Each row is followed by its class.
[ -9   6 -13  -2   5   5   4  -2  -4 -11   1   5   8   0  -4   6  -2   5
   3 -24  -4  -1  -4   3  -3  -7   8  10   4   1   3   0   2   4   8   7
   2  -3   0  -7   6 -10   1   2  -5   8   5  -1   1  -1  -6   3  -4   3
   1   0   2  -2  -6   7   1   4  12  -5   1 -12  -1   3  -2  -4  -4  -3
   8  10  14  19   5   6   4  -3   2   4 -11   8  -5   7   2   6   6  -2
 -14  22  -8   1  -5  -3  -5   0  -9  -3  -6   1   8   4   3  -3   0  10
 -13   5   0  -9  -4   4  -2   5 -32 -12  -1  -2  -2   5   5  -7  -2  -5
 -14  -6  -6  -2  -7   8  -2  -1   2  -7  -5   4 -11  -6  -2  22 -37  -3
  -7  17  -8  -1 -10   0  -8   0  -1   0   8  -3   2 -33   2]	<47>
[ -7 -11  -5  14   5   3  11  -1  -6  11  -1 -10  -5  36   5   5   4  20
   8 -10  -4  -3  -1  -8 -16   2  -3   2  -6  -1  11   0  -1  15  10 -17
 -14 -15  -2   9  -3  -3  -4 -18 -11   0  -6   6  -6  -6  10  -3  -6  19
 -10   9  15  -1  18  -3 -19   4  -5   1  -7  15   2  -1   5   7 -12  -2
   4   4  10 -15   2  -5 -14   0   8  -5   8   2  -7   6  10  -4 -11  -2
  -1 -18  17   5  18  -4  10  12  17  -5   6   0 -11 -11   7   2  -2  -3
   2   2  -4  -4  -3   8  -7   3  -5   3  -3  -1  -1 -10   7  -2  -5  -2
  -4   6   6   0 -17  12 -10   3  11  -5   6   2  15 -11   9  -7  -3   4
   8   2  -6   5  11   9   4   5  -4   7   1  14  -2   9   5]	<53>
[ -6   3 -41  -2   3 -11  14 -13  -6   5  16  15  -1 -20 -13  14   1  16
 -11 -27  -1   6   0  -1  -4  -7   4  21   1  -8  -5   8  -1  14   5  -5
   8  17  -4 -13   3  -2   4 -15 -10   4  -5  -2   4   0   0   8   3   1
   1  -4   2   2   6   6  -4  16   2  -5   2 -10   0  -1   3   6  -9  -3
  11  -4   5   3  -3   3   6  -3   1  -5  -8   2  -1  10  -3   2  13   3
  -8  13 -12   1  -2   3  -6   5 -15  -2  -5  -4   7   6  -9   3   7  15
 -15   2   3   0   3  13   3   1 -48 -23   0   1  -3   5   2  11  -1  11
  -6  -8   4  -2 -20   0 -10   4   4 -10  -4  16  -8  -6   1   4   3 -12
  -6  11  -8   8  -5   2  11   2   4  17   8  -8   1 -51  -1]	<51>
[ -1   3 -30  -7  -6   2  14  -8  -4   8  -9  14   4  16  -3  14   2   9
   0 -24   5   3  -4   0 -28  -3   2  10  -1   1 -10   2   8  -4   4  -3
  -2  -5   2  -3   6  -8   2   2  -9  10   3  -5  -4   2  -8   5  10  19
  -1  -1   2   1  -9   9   2   4   7  11   8  -8  -1   3   3  -2   5  -1
  10  -8   8  -9   2   3   9   1  -1   9  -5   1   0  10   1  -4   1  -1
  -3 -18 -12   2   9  -3  -5 -15   8  -7   4   0  -2   4 -10  -5   2   8
  -4  -4   3  -6  -2   7  -4  10 -66 -17  -3   0   2   2   4 -20  -7 -10
  -9 -10  -1 -11  -6  -5  -3   4  12  -8   8  -7 -12 -10   1   6  -2 -14
  -3   4  -4   0  -5   0   5   5   4  30   3  -1   3 -15   7]	<47>
[ -3   0   0   1   4  -4  11  -4   2   5   3   3   4   8   1  -6  -1  18
   1 -18  -4   2   4  -1   2  -6   6   6   0   0  -1   3   1   7   7   7
 -11   2   3   1  -1  -7  -9  -2 -11   4   1  -7   9   0  -6   3  -6   9
   8   7  -2   9   0   2 -15   4   4  -3   1   2   3   4   3   8  -6  -1
   2  10  13 -18  -5   0   5  -2   6  -7 -15  -4  -3  15  -1  -4   2   2
  -5  -2  10  -2  13   0   2   7  -1  -4 -12  -8  -5   0   5   8   3   3
 -20 -16   8  -5  -2  22   1   5 -13  -7   8  -4   3  -1 -10  10  -4  13
  -2   6   9  -5 -23   9  -1   2   8   7  -5  -2 -14 -11   3   3  -1 -13
  -3  11  -4  -3  -1  -4  -9  -4  12  12  -4   5  12 -31   8]	<42>
[ 11   0 -21  -2  -3   9  13  -5   9  10  -2   0   4  33  12   4  -1  -2
   8 -22   0  -1  -4   0 -23  -5   9   0   0   1  -5   5   3  -4   4 -16
  -9 -16   3   3   3   0  -2  -6  -7   0   1   5   0  -1 -18  -4   1  13
   3   7  -2  21  -1   4  -8   0   9   9  11   7   9  -1   1  -3  -7  -7
  -5   8   4 -33   1   3   9  -5  -3   6  14   1  -7   1  -1   2  -4  -6
   2 -16   8   4   9  -2   5   0  15  -3  -2   6  -6  -8  -3   0   2  10
  -1 -15  -1 -18  -1   7  -8  -4 -28   0   0  -6   8  -1   0 -17  -8  15
 -24   7  -3  -2 -18   7   0  -5  16   2   7  -4   1 -12  -1  -1   3  -7
   1   5  -5  -1  -1   5  -1   3   0  22   4   6   5  -8   9]	<58>
[  5  -4 -62   8   9  14   5  -4   0  10 -17  -9   5  36  14   7   2   8
   1 -31   0   5  -2  -6 -10   1  -4   0   3   5   1 -13   0 -10   6 -19
 -12  -7   3   1  -4   3 -11 -10  -8  -1  -4   6  -3   0 -12  -4  -7  12
  -5   6  -2  -4  -2   2  -9   9  -2   8   6   3   2   0 -11   3  -9   1
  -4 -19   0 -30   2   0  -1  -3  17  11  11   8  -7  -2  -2  -1 -21   4
  27   2  29   1  10   1  24  21  -3  -9  -3   1   4  -8   5  -1 -18   3
   2 -19   4 -15   5  40 -15   3  -8   4  -9   3   3  -4 -11  -2  -4  27
  -7   5  -8  -2 -34  22  -2  -8  12 -11  13  -2   8  -8 -10   4   2  -1
   3  25  -5   3  13  13  12  -4   8  17  10  17   0  20   7]	<46>
[  0  -8 -39   0  -1   5  18  -6  -5  15  -2   1   8  26   1   0  -1  13
   5 -24   0   2  -3  -5 -17   1   3   5  -2  -1  -4  -1  -1   2   8 -14
  -1  -2   9  -2  -2  -4  -2 -14 -11   2   1   4 -12   1  -3   9  -2  14
  -1   0  -1   1  -9   5  -4   3   3   5   6   3   5   0  -2   8  -5   0
   6 -12   3 -37  -1   7  11  -1   8   8   7   8 -18   5 -11  -1   2   3
  13 -28  10  -1  18   2   8   6  11  -7  -8   5   0  -2  -3   4   4   6
  -6 -11   2 -14  -3  18  -8  12 -43 -15  -1  -6   5   3  -7   3  -9  20
  -5   3   2   0 -21   3  -1  -4  14 -12   8   3  -5  -9  -2   5  -5 -12
   3  12   5   5   4   3   9   3   8  29  -8   4   5  -2   6]	<42>
[ -4   1 -12  -1  -1  -2   4 -11   1   9  10   4  -1  16  -3   0  -1  25
  -5 -14  -6   2  -4   0  -2  -3  17  12   2  -1  -1   9   5  10   4  -6
  -1   9   2   2   2   0   0  -2 -13 -25   1   0  -1   4   5   0  -4   3
  11   1  -4   8   3   2  -5   6   1  -1  -4  -6   7  -1   6   9  -6  -4
  -5  -8  13 -21  -3   5  13  -2  -1  -6  -2   2   0  -2  -3   2   6  -3
   0 -11   1   3   8   0   5  -2   0  -5 -12 -10  -3  -1  -2   2   8   1
  -3  -3   1 -10  -2  14 -11  -3 -29 -12  -1  -6  22  -1  -4  14  -3  23
  -6   5   9   0 -22   6  -1   4  -1  -4  -1   0 -12  -7   2  -2  -1 -12
  -2   9  -4   5  -2   5   8  -5   8  24  -2   3   1 -38   4]	<42>
[ -8  -5 -11   2   1  -4  13  -3  -2  19   6   4   4  30   0   1   3  22
   0 -22  -4   1  -9  -3 -11  -7  -1  13   6   0  -3  11   0  14   7 -17
   0  -2   4   0  -1   0   2 -10 -19  -2   0   3  -6   5   8  -5   1   9
  -1   2  -6  -3   4  -7 -11  10  -5   3 -16   6   0  -5  -2   0 -10  -5
  -4 -20   1 -16   7   2   7   2   2  -5   8   2  -4   5  -4   8   6   1
   7 -12  10   5  19   2  15  19  -4  -7  -2  -4   9  -1 -21  -5   5  -2
   1   1   2  -9   4  15 -11  -1 -19 -17   2  -2  -2   0  -1   8  -4  27
  -5   4   5  -6 -24   2  -5   7   7 -10   3  -5   2 -11   0  -2  -4   0
  -3   1 -13   7   0   5   9   3  12  22  48   4  -1 -11   3]	<44>
[-13  10 -18  10   6 -24  12  -1  -8   3  14  -3  -2  -9 -13   7  -7  37
 -19 -23   1   5  -1 -10  14   0   5  23  -2  -3  -2  10  -9  21   9  21
 -13  42  11  -7   3  -5  -7   6 -25  16   6  -4   6  10   9   5  -7  11
  12  -7   1   3  17   9  -7  13   8 -32  10 -12  -4   5   7  -1 -11   6
  17 -17  45  45   0   2  -5   1   3 -32 -44  13  10  19  12   6  10  -1
   0  18 -27  -7   3   7 -16   9  -9   1  -6  -1  -2   5   8   9  12  18
 -26  -4   0   9  -4   2  -8  14 -55 -30  11  -3   5  -1  -4  25   5 -38
  -1 -20   9  -8 -15  -5   2   9  -3  -9 -20   0 -57 -21   2  16  -1 -12
  -8  20 -14   9  -5  -4  13  -2   5  13 -11   1   1 -52  -3]	<42>
[ 16  -4 -38  -9  -1   8  15  -6  -6   9   2  16   3  16   2   3   5  11
   6 -19  -3   5   1  -2 -21  -3   6   1   2   1 -12  -1   7   1   8  -9
  -1  -3   3   4   1  -4  -4 -11 -11   3   1   3  -3   1  -1   1   2  16
  -3  -2  -1  -2   6   0 -11   6  10   4   8  -5   1  -1  14   6  -2   4
   6   7   6 -41   2   3   5   1   5   6   6   7  -8   8  -3  -2  -5  -2
   1 -18  13   4  13  -2   1   1   5  -6  -4  -3  -5 -12  -9   4   9  11
 -18 -11   0 -14  -4  27  -5   0 -45  -9   4 -16  -1  -1   2  -4  -6  17
 -11   3   2   1 -24  -2   4  17  19  -7   6   1   0  -9  -3   6   1  -7
   4  11  -8   5  -3  12   2   2   6  31   2   4  -2 -19   1]	<58>
[ -2   5 -31   1  -2  -1  17 -15 -12   7  -2   6   6  17  -7  -6  -5   7
 -10 -28  -1   5  -1   1  -1  -3  11   9 -12   6   4   5   2  -3   8  -2
   8  13   6  -7  22  -7   1   2 -13   9   5   2  -2   5  -1   3  -2  10
   6   1  -6  -1   5  13  -4   6  -4  -8  11 -12   3  -8  -2   3  -9  -2
   5 -21  16 -19  -2   9   9   1  -2   5 -12   9   4   1   2   3   6  -2
   1  -4 -13   1   5   4   0   0  -5  -6 -10  -4   6   5  -4   6  10  10
 -11  -6  10 -10  -3   6  -1   5 -51 -21   1  -9   4   7  -7   8  -1   9
  -8 -21   5  -3 -16   4   2  -3   5 -11   4   4 -19  -4  -4  12   0 -19
  37   9  -9   1  -8  11   5   0  16  30  -2  -3  -2 -32   7]	<42>
[ 13   6 -55  -8  -2   7  23 -12   0  -2   8  26   5 -25  -6   3  -1   1
   1 -37  -1   3   2   5 -16  16   7   5  -3  -2 -22  -6   7  -1   1 -16
  -5   3   9  -3   0  -5  -1  -2   6  -1  -2   2  -1   9  -1  14  14   7
  -1  -3   2  -3  -1   5  -6   5  13   6  14  -8   2   1  -4   0  -3   2
  -7  10 -12 -22   6   2  14   3   2   8   7   0  -6   6  -2  -1   2   3
  -4  -4   3   8   6   2  22   1  -8   1  -6  -3  13   0 -14   5  10   8
 -16  -6  13 -12  -2  35  -1  -1 -59 -17   3   3  -2   4   4  -4   2  42
 -16   2 -14  -2 -13 -12   4  -6   0  -8  -3  11  -7  -3 -11  11   2 -11
  -1  13  -4   1  -1   8  13   0   5  29   9  -6  -2 -41   0]	<51>
[ -3  -4 -28  -7 -15   7  18  -8   2  28   2   8  -6  19  -1   7   4  14
   3 -22  -7   8  -2  -2 -26  -6   3  10   5 -17 -15  10  12   7   0 -12
 -27  -6   9   3  -1   2  -6  -6  -4  -5  -2   3  -7   5  -1   2   6  12
   1  -4  11  -1   6   1 -13   6   3   4   2  -3   4   1  -1   2  -6   3
  -2   3  -5 -31  -6   3  10  -4  12   3   4   3  -1   9 -10   0  -3  -1
  11 -24  23   7  20   4   9  17   4  -7 -12   0   0  -5   0   8   4  -4
  -2 -11   6 -14  -9  25 -10   2 -31 -19   1   1   6   3  -8  10  -9  49
 -10  13   6   0 -29   7  -3  -3  37  -8   0  -6 -12  -7  -2   2  -2 -17
   1  13  -7   3   1  10   9  -7  12  37   3   7   2 -22   9]	<42>
[  0   1 -39  -2   0   0  11  -2 -15  10  -5  -6   6  36  -1   0   0  -6
  -4 -30   2   5   3   1 -13   1   1   1   6   0   2  -1   6  -5   9  -6
  -8  -2   2 -13   9  -9   3  -4 -14  23   3  -2   5   1  -5  -2  -4  13
  -2   2  -3   1   3  12 -10   0   3   1   6   3   1  -4   0   4   1   2
  11 -17  20 -34   5   4  -1  -2   2   8  -2  13   3  -1   1  -7  -6  -2
   3  -9  -5  -1   7  -3   8 -11   5  -3  -3   1  -7  -2  18   1   2  11
  -3  -7   1 -14   3   6  -4   8 -38  -4   6  -3  -4   6  -6  -2 -14 -18
  -8  -9   2  -4 -18   8   1 -10  15  -3  13   6  -3 -28   1  11   4 -18
  -1   4  -3   6  -3   5   8   0  -1  27   2   4   4  -5   8]	<51>
[  0  -5  22  -2   3   9   0   8  -3  -2 -11 -19   8  46   3  -1  -2   6
   3 -13  -5  -4  -1  -7   1 -10   5   0   3   6  11   4  -2   0   6  -3
  -6  -6   2   6   9  -5  -4 -10  -8   7  -5   0  -2  -1  -4  -1  -9   2
   2   6  -4   2   2  -1  -8  -5  -8   0   2   5  10   0   7  -2   1  -2
   0   4  28 -26   2   5   0  -2   3  14  -2   3  -8   1   1   3  -5  -4
   5  -5  15   2  11  -2  10   3   6  -1  -9   1 -16   3  13  -3  -1   0
  10  -6  -1 -19  -4   1 -11   2   6   6  -3   2  -2   6 -10   0 -14   5
   2  11  10   3 -17  19  -7   5   9   3   5   2   3  -5   4  -5   0  -9
   4   0  -9   0  -4   7  -7  -4  16   8  -2   4   3  -2   5]	<58>
[ -4  -3 -15   4  -1  -6  19  -4   0  10   7   2   5  11 -10  10   1  24
  -2 -23   1   0   2  -4 -12  -4   2   8   2  11  -3   6  -2   9   6   2
  -7   8   4   2   9  -1  -1  -5 -17   8   3   0  -3  -2   4   3  -5  12
   9   2   6   0   8   5 -15  12   8   0  -1  -2   1  -4   1   0  -9  -2
  12   1  16  -7   0   2   7  -5   0 -20  -9   2   2  13  -2   0   4   2
   0 -12  -5   1  10   3  -6   8   8  -2  -7  -1   2   2   6   6   6   6
 -14  -2   1  -4  -7   6  -8   0 -55 -15   5 -12   3   1   1  12  -8  -1
  -8  -2   7  -1 -17  -3   2   5   3  -5  -4  -4 -17 -18   0   3  -3 -16
   0   7 -11   6  -3   5  10  -4   6  23  -6   0   3 -39   6]	<42>
[  2   2 -34   5  -3   5  11  -4  -9   4 -10   3   5  48   5  11  -8  12
   1 -34   0   3   0   4 -20  -4   4   3   1   2   0  -1   4  -3   0 -11
  -2   4  -2  -1   3  -5  -4   1  -9   3   2   2   0   1  -9   6  -4  14
   2   4  -3  -2   3   9  -3   5  -1   5   9  -6   0  -1  -2   0  -9   0
   4  -4  23 -17   2   5   6  -3   6   8  -5   7  -9  13  -1  -2  -4   1
  -3  -5  -2   0  12  -9   6  -8   1   0  -5   0   3   3  -6   3   3   8
 -10  -7   2 -13   1  14  -9   3 -37 -10  18 -10  -5   4  -3  -1 -11   6
  -8  -3 -11  -2 -21   6   2 -10  12  -7   7   2  -4  -3  -4   9   2  -9
  -1  18  -8   2  -6   4   5  -3   9  27   7   7   4 -10  12]	<58>
[ -4   3 -56  -1  -8   7  11  -7  -8  12 -10   6   4  45  -3   0   1  14
   5 -36  -1   3  -8  -5 -20   5   4  13  -5   0  -6  -6   6  -3   3 -24
   1   3   5  -9   7   7  -2  -9 -10  -2   2  -7   5  -9  -6   2   6  14
  -3  -4  -6   0  -3   7  -9  12   1   8  11  -3   9   3  -4 -19  -5  -1
  -1 -44   7 -28   4   9  10  -1  12  17   7  12  -4   3  -3 -40  -1   3
  20 -13  15   1   1   0  20   1   4 -12   0  -3   3   3   2   1   7  -1
   0 -12   8 -17  -1  36  -6   4 -52 -11  -3  -1   3   5  -2  -2  -7  21
  -9  -2  -5  -8 -18   4   0   0  17 -13  13   0  -4  -9  -2   7  -2 -13
   5  24   1   4   1   2  22  -1   6  34   8  10   0   9  11]	<53>
[ -1  -4  -1   1 -10   4  12  -9   5   6  -5   5   8  30  -3   4  -1   7
   6 -10  -8   5  12  -7 -15   0  12  18   0   2 -21  14   3  10  -1 -14
  -5  -4   7   8   6 -10  -1  -5  -9  -2  -5   1  -6   5   2   1  -2   7
  -2   2  -2  -2   4  -4  -7   4  -2   9  -1  -1   4  -4  -3   3 -13  -2
  -4   2   3 -22  -4   2  17 -12   0   2   5  -1  -3  11  -2   8   1   3
   4 -18   8  12  14   4   3   6   6  -7  -8  -9   4  -4   6  -1   5  -7
  -7   2   3  -6  -5  18  -8   1 -30 -19  -6  -5   3  10  -6   6  -8  40
  -2  13  11  -1 -22   7   0   3   9   0   2  -5 -10 -13  -2  -3  -7  -1
   5   2  -7   5  -1   8  -2  -7   4  25   4   5  -1 -36   8]	<46>
[  8   0 -19  -3   2  21   4  -2 -13   2 -16  16  13  33  12   8   0 -13
  13 -30 -10  -2  -4   0 -22  -6   7 -10  -2   4   0  -8  13  -7   0 -16
 -13 -29  -1  20   8  -8  -8 -16   3  15   7   3   6  -2 -17  -2  -3   9
  -6  12  -1  -5 -10   2   0   0   2   9   3   8   8   2  -2  -3   4  -4
  -2  26  14 -54   7   1   8  -7  12  13  12   0  -8  -4  -3  -3 -18   1
  -2   0  17   3  10   2  22  -8   6  -3 -12  -3 -16  -6   3   0  -5   9
   4  -5   0 -25  -3  18  -7 -17   0  14  -8  -3  -6   0   3 -20  -7  13
 -15   9 -10   0 -12  21   4  -4  26   2  15   5  15  -2  -4  -8   5  -9
   4   0 -11   9  -5  13  -7  -1  -7  10  16   6   3  -7   8]	<46>
[ -3   2 -25  -2  -3  -6  23  -4  -5  10   2  -4   3  31  -6   6   1  15
  -6 -27   1   8  -2  -2  -7  -1   2  18  -1   5  -2   6   3   8   6  -4
   4  16   8  -3   7 -13   3   2 -14   6   3  -3  -2   5   4   3 -25  13
   1   3  -4   0   3   9  -7   3   1   1  11  -4   3   2   0  14  -3  -7
   8 -27  16 -15   4   6   7  -1  -3  13 -10  12   1   4  -4   1  -5   3
   4 -20 -13   0   5   2  -5   0   4  -5  -8  -5   1   1   0  -2   4   7
  -6  -7   4  -8  -1  -3  -8   4 -55 -19   2  -5   3   4   1   7  -8 -12
 -10  -7   9  -1  -4  -2   2  -3  14  18   6  -3 -10 -10   7   5 -11 -15
   0   1  -4  -1   1   6  11   0   6  34  -2  -4   3 -15   8]	<42>
[-12   3  69   7   5 -14  16  -5  19   0  17  -5  -3   7 -19   6  -4  27
  -3  -8  -8  -7  -1  11  13 -18  16  13  -6  -4   4  29  -4  33   6  14
   4  13   9  -8  11  -5   3   7 -11   2  -1  -5  -7  -2  14   3  -9 -14
   2  -3   4  11   9  -2  -2  -3  -5 -13  -6   0   4   3   4  -7  -7  -9
  -1  15  28  40   1   5  20  -1 -14 -14 -16  -5  -2  22   0  14  21  -5
 -20  23 -29   6  -1   8 -23   4  -7   5 -10  -3  -3  11   5  -4   3  -3
 -18  26   2  -7 -14  -9 -12   4 -32 -24  11 -15   3   4   3   8 -14  18
   1   0  20  -5 -10  -5   6  16  -8   8 -24 -10 -30 -17  -2 -16  -9  -7
  -2 -13 -10   7 -26  -3 -15  -6   3   8   9 -17   1 -69   3]	<44>
